Below is a small trained network, with its code and all its weights. Each question gives an input and a class and asks what happens when units are switched off, that is, made to give their printed mean instead of their output.

import numpy as np


def w(rows, s, z=0):
    codes = np.array(rows[::2]) - 128.0
    scale = np.full(codes.shape[1], s)
    scale[-1] = z or s
    return codes * scale


def norm(h):
    return h / np.sqrt((h * h).mean(-1, keepdims=True) + 1e-5)


def f(y):
    return np.maximum(y, 0)


def log_softmax(a):
    a = a - a.max(-1, keepdims=True)
    return a - np.log(np.exp(a).sum(-1, keepdims=True))


def net(x, mask):
    res = np.array(x, float).reshape(1, 3) / 4 @ E
    u = 0
    for l in range(4):
        y = f(norm(res) @ A[l][:, :-1].T + A[l][:, -1])
        res = res + np.where(mask[u : u + 9], y, B[l][:, -1]) @ B[l][:, :-1]
        u += 9
    return log_softmax(norm(res)[-1] @ U[:, :-1].T + U[:, -1])


A, B = {}, {}
E = w([
[236,81,99,108,192,175,176,73,174,67,138],'x0',
[226,155,190,44,99,54,88,59,5,85,117],'x1',
[167,36,78,68,49,68,98,65,255,159,116],'x2',
],0.0045)
A[0] = w([
[100,153,72,75,58,110,97,102,144,85,134,150],'L0N1',
[216,127,167,113,144,158,123,115,132,82,209,63],'L0N2',
[126,51,63,103,136,74,150,144,153,148,124,48],'L0N3',
[127,83,185,175,138,208,96,203,228,116,156,66],'L0N4',
[157,132,168,136,123,112,141,152,136,107,165,54],'L0N5',
[138,176,121,252,131,149,94,149,66,47,91,178],'L0N6',
[185,61,155,133,175,168,92,75,165,86,114,253],'L0N7',
[55,184,134,141,67,44,110,132,99,130,134,147],'L0N8',
[119,62,186,158,163,164,117,18,139,112,153,164],'L0N9',
],0.0044,0.0017)
B[0] = w([
[128,176,164,182,128,173,83,183,124,58,206,200],'L0N1',
[58,59,118,193,143,173,128,15,102,166,44,194],'L0N2',
[150,182,142,141,142,191,70,142,138,183,211,203],'L0N3',
[177,179,60,122,128,2,164,151,147,65,66,246],'L0N4',
[94,114,138,101,78,100,81,67,79,129,134,134],'L0N5',
[162,134,135,124,94,89,85,116,252,87,182,245],'L0N6',
[49,179,171,141,87,186,102,122,93,153,113,253],'L0N7',
[113,69,129,166,197,229,64,91,117,119,20,243],'L0N8',
[47,103,154,103,79,166,154,195,119,197,115,191],'L0N9',
],0.0046,0.0037)
A[1] = w([
[91,148,114,204,193,151,152,155,102,2,150,73],'L1N1',
[71,185,132,153,75,130,129,61,82,156,115,107],'L1N2',
[119,181,130,102,206,170,159,138,83,111,142,70],'L1N3',
[116,31,169,91,68,131,94,135,152,190,51,139],'L1N4',
[163,147,87,181,145,175,147,128,137,209,75,152],'L1N5',
[136,207,104,102,126,144,79,130,161,112,193,48],'L1N6',
[108,167,224,95,222,141,199,182,91,123,186,1],'L1N7',
[121,198,145,135,155,116,161,116,30,85,189,127],'L1N8',
[160,128,136,160,172,61,113,116,172,54,86,76],'L1N9',
],0.0043,0.00094)
B[1] = w([
[126,123,125,185,144,108,120,62,220,99,197,254],'L1N1',
[93,81,97,196,125,97,94,189,121,144,66,207],'L1N2',
[190,181,150,58,115,130,180,85,173,213,144,181],'L1N3',
[144,202,148,182,186,99,124,89,174,189,199,243],'L1N4',
[199,118,104,52,123,113,185,87,1,14,62,214],'L1N5',
[61,163,64,206,43,132,76,39,72,67,146,172],'L1N6',
[235,184,207,145,134,88,102,94,203,223,192,176],'L1N7',
[129,136,118,95,68,70,99,160,176,135,216,201],'L1N8',
[159,78,100,172,84,245,99,130,111,68,72,166],'L1N9',
],0.0043,0.0035)
A[2] = w([
[195,2,147,130,119,111,95,116,174,87,98,41],'L2N1',
[175,150,106,71,103,102,84,105,205,145,222,5],'L2N2',
[164,109,152,18,127,128,102,107,60,135,118,134],'L2N3',
[191,136,149,117,181,120,100,152,128,78,117,148],'L2N4',
[172,101,98,203,140,160,92,49,61,180,138,128],'L2N5',
[109,168,127,153,113,144,125,130,192,132,186,149],'L2N6',
[176,129,156,134,220,215,172,92,123,104,131,103],'L2N7',
[163,93,142,97,180,208,210,73,133,40,127,136],'L2N8',
[89,165,165,189,201,164,197,234,135,96,184,160],'L2N9',
],0.005,0.0015)
B[2] = w([
[79,214,136,169,91,170,69,83,82,79,154,163],'L2N1',
[107,147,158,80,192,94,49,85,116,170,219,222],'L2N2',
[178,3,73,158,102,134,205,247,149,114,95,183],'L2N3',
[167,60,184,229,26,129,152,134,103,158,135,163],'L2N4',
[129,118,118,93,122,120,227,162,165,78,172,228],'L2N5',
[191,146,161,130,104,80,150,147,93,135,191,255],'L2N6',
[66,68,118,89,114,161,132,82,150,204,129,189],'L2N7',
[5,141,192,108,146,162,189,142,68,209,91,206],'L2N8',
[217,86,87,34,105,73,75,115,95,142,147,216],'L2N9',
],0.005,0.0044)
A[3] = w([
[131,154,140,200,181,90,98,139,142,161,115,98],'L3N1',
[191,140,230,116,68,90,93,129,42,93,83,137],'L3N2',
[57,137,65,167,130,109,158,157,173,160,170,35],'L3N3',
[119,127,41,135,189,99,212,202,166,109,106,51],'L3N4',
[61,148,90,132,58,165,59,85,138,81,105,248],'L3N5',
[160,116,185,97,176,56,143,47,106,154,135,94],'L3N6',
[147,50,141,183,21,162,149,150,65,92,134,111],'L3N7',
[114,236,148,199,146,150,199,106,77,86,145,178],'L3N8',
[81,157,151,148,146,93,1,168,106,155,38,99],'L3N9',
],0.0051,0.0019)
B[3] = w([
[107,94,121,55,119,159,147,77,163,162,136,197],'L3N1',
[132,110,50,110,120,126,183,131,204,108,143,254],'L3N2',
[177,113,131,79,105,111,159,129,63,41,104,225],'L3N3',
[186,124,108,98,42,71,118,152,101,33,62,197],'L3N4',
[151,163,222,196,219,150,107,185,44,125,100,249],'L3N5',
[122,141,91,175,159,75,126,171,117,113,120,198],'L3N6',
[134,204,50,99,120,97,91,177,142,76,65,221],'L3N7',
[98,158,152,139,160,165,1,166,119,140,133,190],'L3N8',
[105,75,148,94,149,187,234,36,133,186,149,238],'L3N9',
],0.0057,0.0039)
U = w([
[172,158,151,139,137,100,50,89,185,147,250,137],'0',
[187,104,41,95,68,74,169,177,138,27,77,132],'1',
[33,55,169,109,168,234,199,64,115,196,90,129],'2',
[105,195,163,212,186,168,35,202,67,86,79,125],'3',
[148,92,80,244,180,99,104,165,98,202,77,3],'4',
],0.012,0.017)

Each question gives the input, the list of numbers given to net, and the class t.
The units are the neurons (one row each of A and B). Each row of codes is followed by its name. A weight is (code - 128) times the scale printed after its matrix; where a second scale follows, it is the last column's (A, B and U).
mask holds one flag per neuron, layer by layer. A switched-off neuron (its flag False) gives its mean, the last column of its row in B, instead of its output. The means were averaged over made-up inputs and are rounded, as every weight is.
A unit's drop is (log p(t) with every unit on - log p(t) with that unit switched off) / (log p(t) with every unit on - log p(t) with every unit switched off).
The circuit of an input: a set's keep is (log p(t) with only the set's units on - log p(t) with every unit switched off) / (log p(t) with every unit on - log p(t) with every unit switched off). Starting from the 12 units with the biggest drops (on a tie, the unit counted first), units are removed one at a time, each time the one whose removal leaves the highest keep (on an exact tie, the one counted first), for as long as the keep stays at least 0.8.
circuit, biggest first: the units of the circuit, biggest drop first
k most important neurons: the k neurons with the biggest drops, biggest first
top k neurons in layer l: the k neurons of layer l with the biggest drops, biggest first
input [-8,-7,6], class 2: circuit, biggest first -> (L3N9; L0N6; L0N8)
input [-3,-2,2], class 3: top 3 neurons in layer 0 -> (L0N9; L0N1; L0N7)
input [3,1,-2], class 3: circuit, biggest first -> (L3N8)
input [-6,-2,5], class 2: 4 most important neurons -> (L0N8; L0N6; L3N9; L1N1)
input [6,-8,-8], class 0: circuit, biggest first -> (L1N7; L1N1; L0N8)
input [1,6,-6], class 0: 3 most important neurons -> (L1N8; L1N7; L1N5)
input [-2,-3,0], class 3: 4 most important neurons -> (L0N4; L1N9; L0N9; L0N7)
input [1,1,1], class 3: 2 most important neurons -> (L0N7; L2N5)
input [-8,-8,-6], class 1: top 3 neurons in layer 0 -> (L0N7; L0N4; L0N2)
input [4,2,4], class 0: 4 most important neurons -> (L1N4; L0N8; L3N9; L2N8)
input [3,4,-3], class 1: 4 most important neurons -> (L0N2; L0N8; L0N4; L2N3)
input [8,5,7], class 2: 4 most important neurons -> (L0N2; L0N6; L2N8; L1N8)
input [-7,-5,6], class 2: circuit, biggest first -> (L0N6; L3N9; L0N8)
input [7,-8,2], class 1: circuit, biggest first -> (L0N4)
input [-6,-6,2], class 1: 2 most important neurons -> (L3N4; L0N4)
input [3,0,-1], class 3: 3 most important neurons -> (L0N7; L0N2; L1N2)
input [-1,-4,-3], class 1: top 2 neurons in layer 0 -> (L0N4; L0N8)
input [-1,4,-4], class 0: 3 most important neurons -> (L1N8; L1N5; L0N4)
input [-3,7,-8], class 0: top 2 neurons in layer 1 -> (L1N7; L1N8)
input [-7,0,0], class 2: circuit, biggest first -> (L3N9)
input [3,-1,0], class 3: 2 most important neurons -> (L0N7; L1N2)
input [3,-2,3], class 3: top 2 neurons in layer 0 -> (L0N6; L0N8)
